Here is a tiny trained network, its code and every weight. The questions are about switching its units off for an input and a target symbol, where a switched-off unit gives its printed mean instead of its output.

import numpy as np


def w(rows, s, z=0):
    codes = np.array(rows[::2]) - 128.0
    scale = np.full(codes.shape[1], s)
    scale[-1] = z or s
    return codes * scale


def f(y):
    return np.maximum(y, 0)


def softmax(a):
    e = np.exp(a - a.max(-1, keepdims=True))
    return e / e.sum(-1, keepdims=True)


def log_softmax(a):
    a = a - a.max(-1, keepdims=True)
    return a - np.log(np.exp(a).sum(-1, keepdims=True))


def net(x, mask):
    ids = ['αγημπτφ'.index(c) for c in x.split()]
    T = len(ids)
    res = E[ids] + P[:T]
    u = 0
    for l in range(3):
        r = res
        for j in range(2):
            rows = slice(2 * j, 2 * j + 2)
            q, k, v = (r @ M[l][rows].T for M in (Q, K, V))
            z = softmax(np.where(np.tri(T) > 0, q @ k.T / 2**0.5, -1e9)) @ v
            o = O[l][rows]
            res = res + np.where(mask[u + j], z, o[:, -1]) @ o[:, :-1]
        u += 2
        y = f(res @ A[l][:, :-1].T + A[l][:, -1])
        res = res + np.where(mask[u : u + 4], y, B[l][:, -1]) @ B[l][:, :-1]
        u += 4
    return log_softmax(res[-1] @ U[:, :-1].T + U[:, -1])


Q, K, V, O, A, B = {}, {}, {}, {}, {}, {}
E = w([
[26,89,179,89],'α',
[116,85,165,51],'γ',
[87,198,129,48],'η',
[141,71,200,129],'μ',
[132,220,117,147],'π',
[75,195,189,89],'τ',
[132,8,60,101],'φ',
],0.016)
P = w([
[71,36,46,188],'0',
[91,49,75,129],'1',
[143,100,105,112],'2',
[190,110,141,87],'3',
[232,127,181,74],'4',
[243,119,204,3],'5',
],0.0054)
Q[0] = w([
[200,155,110,84],'L0H1',
[115,96,110,2],'L0H1',
[124,225,9,179],'L0H2',
[114,99,76,192],'L0H2',
],0.0079)
K[0] = w([
[150,154,207,144],'L0H1',
[203,117,118,157],'L0H1',
[2,128,152,161],'L0H2',
[86,106,118,117],'L0H2',
],0.011)
V[0] = w([
[2,128,179,83],'L0H1',
[88,144,76,21],'L0H1',
[171,168,200,87],'L0H2',
[154,84,140,138],'L0H2',
],0.0076)
O[0] = w([
[12,106,160,96,255],'L0H1',
[91,98,144,156,220],'L0H1',
[74,94,120,94,139],'L0H2',
[106,172,154,141,148],'L0H2',
],0.011,0.0039)
A[0] = w([
[177,2,20,151,96],'L0N1',
[102,16,19,178,239],'L0N2',
[114,140,145,173,1],'L0N3',
[119,181,166,63,22],'L0N4',
],0.0061,0.0053)
B[0] = w([
[114,234,198,89,171],'L0N1',
[170,102,146,55,253],'L0N2',
[32,84,120,97,128],'L0N3',
[2,88,85,125,152],'L0N4',
],0.0081,0.0043)
Q[1] = w([
[102,152,193,84],'L1H1',
[83,110,132,130],'L1H1',
[99,142,140,96],'L1H2',
[131,133,176,9],'L1H2',
],0.011)
K[1] = w([
[153,163,210,70],'L1H1',
[137,178,170,231],'L1H1',
[115,145,124,13],'L1H2',
[152,193,254,140],'L1H2',
],0.0087)
V[1] = w([
[152,156,154,237],'L1H1',
[145,9,131,254],'L1H1',
[186,57,63,69],'L1H2',
[113,16,121,176],'L1H2',
],0.0081)
O[1] = w([
[70,155,253,8,2],'L1H1',
[127,190,231,1,50],'L1H1',
[83,121,19,72,120],'L1H2',
[196,212,98,10,143],'L1H2',
],0.0072,0.0089)
A[1] = w([
[127,235,127,94,1],'L1N1',
[156,176,61,76,140],'L1N2',
[60,1,143,76,70],'L1N3',
[42,106,182,158,145],'L1N4',
],0.0077,0.0058)
B[1] = w([
[90,92,82,169,129],'L1N1',
[167,145,254,180,163],'L1N2',
[99,206,73,52,253],'L1N3',
[68,83,126,117,205],'L1N4',
],0.0088,0.0063)
Q[2] = w([
[117,45,133,116],'L2H1',
[171,159,135,78],'L2H1',
[172,155,112,103],'L2H2',
[249,143,118,101],'L2H2',
],0.012)
K[2] = w([
[125,145,128,161],'L2H1',
[104,156,143,129],'L2H1',
[251,98,87,121],'L2H2',
[182,133,48,100],'L2H2',
],0.013)
V[2] = w([
[212,2,137,51],'L2H1',
[206,204,135,184],'L2H1',
[123,16,204,159],'L2H2',
[149,105,165,109],'L2H2',
],0.0087)
O[2] = w([
[197,1,131,47,137],'L2H1',
[226,199,96,181,2],'L2H1',
[37,74,186,232,132],'L2H2',
[71,70,112,151,83],'L2H2',
],0.0089,0.0073)
A[2] = w([
[66,44,2,223,103],'L2N1',
[100,206,191,34,223],'L2N2',
[59,221,82,72,2],'L2N3',
[181,186,157,240,67],'L2N4',
],0.0061,0.0075)
B[2] = w([
[165,186,76,159,254],'L2N1',
[175,236,254,116,222],'L2N2',
[90,161,142,225,158],'L2N3',
[76,52,167,59,137],'L2N4',
],0.0069,0.0085)
U = w([
[83,127,160,112,72],'α',
[106,87,83,70,136],'γ',
[94,145,30,120,65],'η',
[160,91,255,143,191],'μ',
[202,225,179,203,254],'π',
[77,66,170,201,112],'τ',
[164,17,87,168,132],'φ',
],0.0089,0.0082)

Each question gives the input, a string of symbols that net reads in full, and the target symbol t.
The units are the heads (2 rows each of Q, K, V and O) and the neurons (one row each of A and B). Each row of codes is followed by its name. A weight is (code - 128) times the scale printed after its matrix; where a second scale follows, it is the last column's (O, A, B and U).
mask holds one flag per unit, layer by layer, with each layer's heads first. A switched-off unit (its flag False) gives its mean, the last column of its rows in O or B, instead of its output. The means were averaged over made-up inputs and are rounded, as every weight is.
A unit's drop is (log p(t) with every unit on - log p(t) with that unit switched off) / (log p(t) with every unit on - log p(t) with every unit switched off).
The circuit of an input: a set's keep is (log p(t) with only the set's units on - log p(t) with every unit switched off) / (log p(t) with every unit on - log p(t) with every unit switched off). Starting from the 12 units with the biggest drops (on a tie, the unit counted first), units are removed one at a time, each time the one whose removal leaves the highest keep (on an exact tie, the one counted first), for as long as the keep stays at least 0.8.
units of the circuit, in order: the units of the circuit, biggest drop first
most important unit: the unit with the biggest drop
k most important neurons: the k neurons with the biggest drops, biggest first
top k neurons in layer l: the k neurons of layer l with the biggest drops, biggest first
heads that matter: for each layer, one digit per head in row order, 1 if its drop is at least 0.15 and else 0, layers parted by /
input α τ γ α φ α, target φ: most important unit : L1H1
input μ π γ, target π: units of the circuit, in order : (L2H1; L0H1)
input τ τ η γ, target τ: 2 most important neurons : (L1N4; L0N2)
input π η γ π α, target π: 4 most important neurons : (L1N3; L2N2; L2N3; L0N2)
input μ μ μ α η, target μ: top 2 neurons in layer 2 : (L2N2; L2N1)
input π γ α φ τ η, target τ: 2 most important neurons : (L1N3; L1N4)
input π μ π φ, target π: heads that matter : 00 / 00 / 10
input τ γ π τ φ α, target φ: units of the circuit, in order : (L0H1; L1H1; L2N2)
input μ γ α, target μ: units of the circuit, in order : (L2N2; L1H1)
input π α η γ η, target η: heads that matter : 00 / 11 / 00
input η π γ π γ, target π: heads that matter : 00 / 00 / 11
input η φ τ τ α, target τ: units of the circuit, in order : (L1H2; L2H2)
input φ α α π τ μ, target τ: units of the circuit, in order : (L2H2; L1H2)
input γ φ π, target φ: units of the circuit, in order : (L0N2; L2H1)
input γ η π γ π α, target π: units of the circuit, in order : (L2H1; L2N2)
input γ φ τ, target φ: heads that matter : 00 / 10 / 10
input π π μ π μ, target π: units of the circuit, in order : (L2H1)
input γ α η η, target η: 2 most important neurons : (L2N1; L1N2)
input α μ γ, target μ: units of the circuit, in order : (L1H2; L2N2; L1N2; L1H1)
input φ φ γ π φ μ, target φ: units of the circuit, in order : (L2N2; L0H1; L2H1)
input π π φ μ, target φ: most important unit : L0N1
input φ τ μ φ η, target φ: 3 most important neurons : (L1N3; L0N2; L2N2)
input τ π α η γ, target η: heads that matter : 01 / 10 / 10
input η η γ, target η: heads that matter : 00 / 10 / 00
input π τ φ τ π, target φ: heads that matter : 00 / 11 / 10
input τ τ γ, target τ: heads that matter : 10 / 11 / 11
input μ η φ γ, target φ: heads that matter : 10 / 10 / 10
input τ η μ τ φ γ, target φ: most important neuron : (L2N2)
input γ γ μ φ τ, target φ: top 2 neurons in layer 0 : (L0N2; L0N4)
